Questions about the array below.
1) Which number is the entry just left of 13?
2) Which number is the entry just left of -8?
3) Which number is the largest entry?
((-3, 19, -1, -4, -5, 0), (-2, -15, -1, -55, 1, -3), (-1, -9, 2, -8, -5, 3), (1, 1, 2, 13, -24, -12))
1) 2
2) 2
3) 19

Questions about the row below.
1) Read off the second entry from the right.
2) Read off the entry just right of -71.5.
3) Read off the 5th-last entry.
4) Read off the fourth entry.
5) Read off the first entry from the left.
6) Read off the 1st entry from the right.
7) Read off the 4th entry from the end.
 -71.5   132.5  -169.9   -31.9   -26.0  -203.0   -95.7  -127.0    17.3  -115.7  -170.8
1) -115.7
2) 132.5
3) -95.7
4) -31.9
5) -71.5
6) -170.8
7) -127.0

array([[-0.6, -0.7, -0.2, -1.7,  0.0, -1.5, -2.1, -0.6, -1.2,  0.2],
       [ 0.0, -0.7, -1.7, -1.0, -0.8, -1.6,  1.0, -2.1, -1.0, -0.4],
       [-0.2, -1.2, -0.6, -1.2, -1.7, -1.2, -1.1, -1.2, -0.4, -2.8],
       [ 2.1, -1.1, -0.2,  0.1, -1.2, -1.2, -2.6, -1.3, -1.3, -1.0],
       [-2.4, -0.7, -0.6, -1.2, -1.1, -1.0,  0.0, -0.9, -0.2, -1.5],
       [-3.0, -1.0, -0.9, -2.0, -1.1, -2.0, -1.9, -1.5, -0.9, -0.8],
       [-0.5,  0.2, -1.4, -0.7,  0.9, -1.5, -1.9,  0.0, -1.1, -1.4],
       [-0.8, -0.2, -1.1, -0.4, -0.3, -1.5,  0.8, -0.6, -0.8, -1.4],
       [-0.8, -0.8, -0.9, -0.3,  0.0, -1.0,  0.0, -0.1, -0.9,  0.6],
       [ 0.0, -0.6, -0.2, -2.0, -0.5, -1.9, -0.6, -1.0, -1.1, -1.1],
       [ 0.4, -1.2, -1.3, -0.8,  0.0, -0.2, -0.8,  0.3, -0.3, -0.7]])
The bottom-left entry -> 0.4
Which number is the smallest entry in the first column?
A: -3.0
Which number is the entry directly above -3.0?
A: -2.4
Which number is the third largest entry?
A: 0.9
The largest entry in the last column is 0.6
Which number is the entry in the top-left corner?
A: -0.6
The 2nd largest entry -> 1.0
Which number is the entry just right of 1.0?
A: -2.1
Which number is the last entry of the smallest entry's row?
A: -0.8
Which number is the largest entry in the first row?
A: 0.2
The smallest entry in the last column -> -2.8
The third entry on the main diagonal -> -0.6
Which number is the entry just right of the smallest entry?
A: -1.0
Which number is the second entry on the main diagonal?
A: -0.7
Which number is the third entry on the diagonal from the top-right corner?
A: -1.2
The last entry of the largest entry's row: -1.0
The entry directly above the largest entry is -0.2
The 5th-last entry, reading row by row is -0.2
The maximum is 2.1
The bottom-right entry is -0.7
The second-last entry, reading row by row: -0.3
The third entry, reading row by row: -0.2

a =
[[  0  -1  31   7  -3  18   1  -4  -8 -18  44]
 [ -5  -2  16  12  -4  13  -4  -3  -4 -22  26]
 [ 11   0  39 -24  -7  26  -6 -13  -9  -8  14]
 [  2   6   1 -24  -3  16  -9  -5  -3  25 -37]
 [ -9   3  -7  18   6  -5   7   4 -13  19  24]
 [  2 -21  18  13  -4 -14  -6  -1  14 -38  35]
 [ -2  11   8 -25  -4  31 -10  -3  -3  26 -35]
 [ -2   8  -4 -14  -9  25 -10  -7  -2 -12 -41]
 [ -4 -21  -3   7 -12 -13 -21 -25 -38  -2   2]
 [  2 -30 -32  -6  -9 -48 -24 -21 -22  21 -42]
 [  2 -27  33 -20 -19  11 -36 -18   6 -21 -12]
 [  5   4  11 -17  -2  13  -3  -7 -10  13  -7]
 [ -8  22 -11  19   4  18  17   4 -17  -9  15]
 [ -1 -14  33   7  -6   8  -9 -10 -12 -17  46]
 [-25  -2  -1  24  -3  14 -14  -3 -25  32  15]
 [  9  10   2 -30  -4  17  -3 -11 -14  19 -35]]
The entry directly below -42 is -12
The entry in the top-left corner is 0
The third entry in reading order: 31
The 4th entry from the end, reading row by row is -11
Find the entry directly below the smallest entry.
11
Find the top-right entry.
44
Find the bottom-left entry.
9
Find the bottom-right entry.
-35
The 3rd smallest entry: -41
The entry directly above the smallest entry -> -13
Find the second entry from the end, reading row by row.
19
The second entry on the diagonal from the top-right corner -> -22
Find the second entry, reading row by row.
-1
The fourth entry in reading order: 7
Find the first entry in the row that holds the largest entry.
-1
Find the entry just left of the largest entry.
-17
The smallest entry -> -48
Find the largest entry in the last column.
46
Find the entry directly below the largest entry.
15
Find the entry directly above the largest entry.
15
The bottom entry of the column that holds the smallest entry: 17
Find the entry just left of the smallest entry.
-9
Find the entry just right of the smallest entry.
-24
The first entry of the smallest entry's row -> 2
Find the smallest entry in the last column.
-42

m =
[[-13   1  11   6  -1 -15  -2 -10   9  -1   1  -8   0   8  -9 -11]
 [-44 -16 -24   0  17  15  -3  12  -8   1   0   4  -8  -9 -14 -31]
 [  5   0   0  -1  -2   5 -12   4   6  10 -10 -16  -9   6  19 -20]
 [-11  -3  21  15 -19 -22  -2  -7  11   5   6   0   8  15  -4  -3]
 [ 24  20   4 -12  15  -1   8 -13   8  -8   2  -2  -4  -3   0  -1]
 [-32  -5   5   9   1 -13   1  -7   9   1   7   2   0   6 -17 -24]
 [ 13  13   6  -3   4  -3   6  -7  13   3   9   7  -1   4   7 -17]
 [-14  -7  -9   0   4  10 -17   9   4  12 -14 -20 -14   5  16 -35]
 [ 16  15  -3  -8  10   6  11  -3  10   3  12  16  -2  -3   8 -19]]
Rows and columns are numbered from 0.
Which number is the bottom-left entry?
Answer: 16
Which number is the entry at row 0, column 2?
Answer: 11
Which number is the entry in the bottom-right corner?
Answer: -19
The entry in row 1 and column 0 -> -44
The entry in row 0 and column 1: 1
Which number is the entry in the top-left corner?
Answer: -13
Which number is the entry in row 2 and column 1?
Answer: 0
The entry just right of the smallest entry -> -16
Which number is the entry in row 2 and column 0?
Answer: 5
The top-right entry is -11
The entry just right of the largest entry -> 20
Which number is the largest entry?
Answer: 24
Which number is the entry in row 1 and column 2?
Answer: -24
The entry directly above the largest entry is -11
Which number is the entry directly below the largest entry?
Answer: -32
Which number is the entry at row 2, column 2?
Answer: 0
The entry just right of -32: -5
Which number is the entry directly below 17?
Answer: -2

[[144, 118, 108, 177, 160, 120, 153, 144, 107, 127, 157],
 [106, 105, 104, 169, 111, 106, 103, 125, 49, 126, 130],
 [144, 115, 139, 163, 132, 128, 116, 122, 114, 140, 113],
 [88, 136, 94, 128, 104, 120, 149, 123, 75, 122, 161],
 [150, 106, 113, 151, 122, 122, 138, 145, 170, 135, 166],
 [111, 110, 87, 192, 126, 178, 90, 64, 77, 112, 121],
 [101, 150, 144, 134, 170, 117, 131, 179, 134, 119, 130],
 [97, 182, 112, 130, 96, 149, 162, 97, 61, 116, 98],
 [111, 133, 89, 224, 164, 95, 166, 109, 139, 197, 148],
 [111, 153, 147, 127, 116, 129, 115, 86, 111, 107, 109],
 [110, 131, 109, 132, 124, 131, 155, 108, 119, 131, 111]]
The entry in the bottom-right corner: 111
The largest entry in the last row -> 155
The first entry, reading row by row: 144
What is the second-last entry, reading row by row?
Answer: 131
The first entry of the smallest entry's row -> 106
The third entry from the end, reading row by row is 119
What is the smallest entry in the first row?
Answer: 107
What is the entry directly below the smallest entry?
Answer: 114
The top entry of the column that holds the largest entry is 177
What is the smallest entry in the last row?
Answer: 108
What is the entry just right of 133?
Answer: 89
The bottom-left entry is 110
The entry in the top-right corner -> 157
The second entry on the main diagonal: 105
The 5th entry, reading row by row is 160
The entry just left of 90: 178
What is the entry directly above the largest entry?
Answer: 130
The entry directly above 124 is 116
The smallest entry in the first column: 88
The entry just left of the centre entry is 126
The 2nd entry on the diagonal from the top-right corner: 126
What is the 3rd entry on the main diagonal?
Answer: 139
What is the bottom entry of the column that holds the largest entry?
Answer: 132
What is the minimum?
Answer: 49
The entry just left of 75 is 123
What is the second smallest entry?
Answer: 61
The entry directly above 164 is 96
What is the second entry in reading order?
Answer: 118
The last entry in the row that holds the smallest entry: 130
What is the 3rd smallest entry?
Answer: 64
